Look-ups in named tables: a row name and a column name give one cell, copied from the table.

fezek.csv
,ledur,kuvu,tumiv,tufalik,mab,nar,pevikir,saf,gub,kesena
nodi,-0.2,0.1,-0.1,-0.2,0.5,0.0,-0.2,-0.1,-0.1,-0.3
sava,-0.5,-0.1,-0.2,-0.1,-0.1,-0.2,-0.4,0.0,-0.1,0.0
kol,-0.2,-0.2,-0.4,-0.1,0.1,-0.2,0.5,0.2,0.1,0.2
rebimaz,-0.2,-0.2,-0.1,-0.1,0.0,-0.1,-0.2,-0.1,-0.4,-0.9
gil,-0.5,0.1,-0.1,-0.3,0.0,-0.1,0.1,0.0,-0.3,-0.3
pes,-0.6,0.1,-0.2,-0.2,0.0,-0.3,-0.7,-0.2,-0.4,0.1
dov,0.1,-0.2,-0.3,-0.3,-0.2,0.0,-0.1,-0.2,0.3,-0.2
bonora,0.0,0.0,-0.3,-0.2,-0.1,-0.2,-0.2,-0.2,-0.8,-0.5
vemi,0.2,-0.2,-0.1,-0.2,-0.2,-0.3,0.0,0.0,0.0,-0.8
vuza,-0.1,0.0,0.0,-0.2,-0.1,-0.2,0.0,-0.1,-0.5,0.0
zas,0.1,0.0,0.3,0.0,0.1,-0.1,-0.2,-0.1,-0.2,-0.1

nar of pes: -0.3
tufalik of vemi: -0.2
mab of vuza: -0.1
pevikir of zas: -0.2
mab of pes: 0.0
saf of sava: 0.0
kesena of bonora: -0.5
ledur of vemi: 0.2
gub of nodi: -0.1
nar of vuza: -0.2
ledur of kol: -0.2
ledur of bonora: 0.0
ledur of nodi: -0.2
nar of sava: -0.2
tumiv of vemi: -0.1

Table disoral
,pobe,bomosu,mutukav,piz,lenisu,pel,sikin,silel
temanum,38546,30307,18932,16989,32940,27961,12064,45272
pekonut,46553,80901,27924,32911,49458,67744,67197,30451
sem,27414,44497,21391,55744,11357,14717,12016,40171
ripom,80054,79113,47861,16634,23480,37245,58501,29685
kirovep,73721,69617,73930,42782,33086,24545,57158,67783

mutukav of kirovep = 73930
pel of sem = 14717
silel of ripom = 29685
mutukav of pekonut = 27924
pobe of ripom = 80054
sikin of kirovep = 57158
lenisu of sem = 11357
pel of temanum = 27961
mutukav of temanum = 18932
piz of sem = 55744
bomosu of ripom = 79113
silel of sem = 40171
silel of pekonut = 30451
pobe of sem = 27414
sikin of ripom = 58501
pel of pekonut = 67744
sikin of temanum = 12064
pel of kirovep = 24545
mutukav of sem = 21391
Row with the largest piz: sem

Table vasoli
cols = kes, dela
muvubed: [102, 68]
rav: [123, 114]
nuto: [30, 88]
rologo: [55, 78]
gipade: [130, 81]
vabetu: [121, 66]
rukuf: [186, 72]
ragi: [227, 61]
karefor: [91, 77]
zemagi: [75, 78]
movidu: [39, 99]

What is the kes of vabetu in vasoli?
121
What is the dela of nuto in vasoli?
88
What is the kes of movidu in vasoli?
39
What is the dela of ragi in vasoli?
61
What is the dela of muvubed in vasoli?
68
What is the dela of gipade in vasoli?
81
What is the kes of zemagi in vasoli?
75
What is the kes of karefor in vasoli?
91
What is the dela of rav in vasoli?
114
What is the dela of karefor in vasoli?
77
What is the kes of gipade in vasoli?
130
What is the dela of zemagi in vasoli?
78
What is the dela of rologo in vasoli?
78
What is the dela of rukuf in vasoli?
72
What is the dela of movidu in vasoli?
99
What is the kes of rukuf in vasoli?
186
What is the kes of muvubed in vasoli?
102
What is the dela of vabetu in vasoli?
66
What is the kes of ragi in vasoli?
227

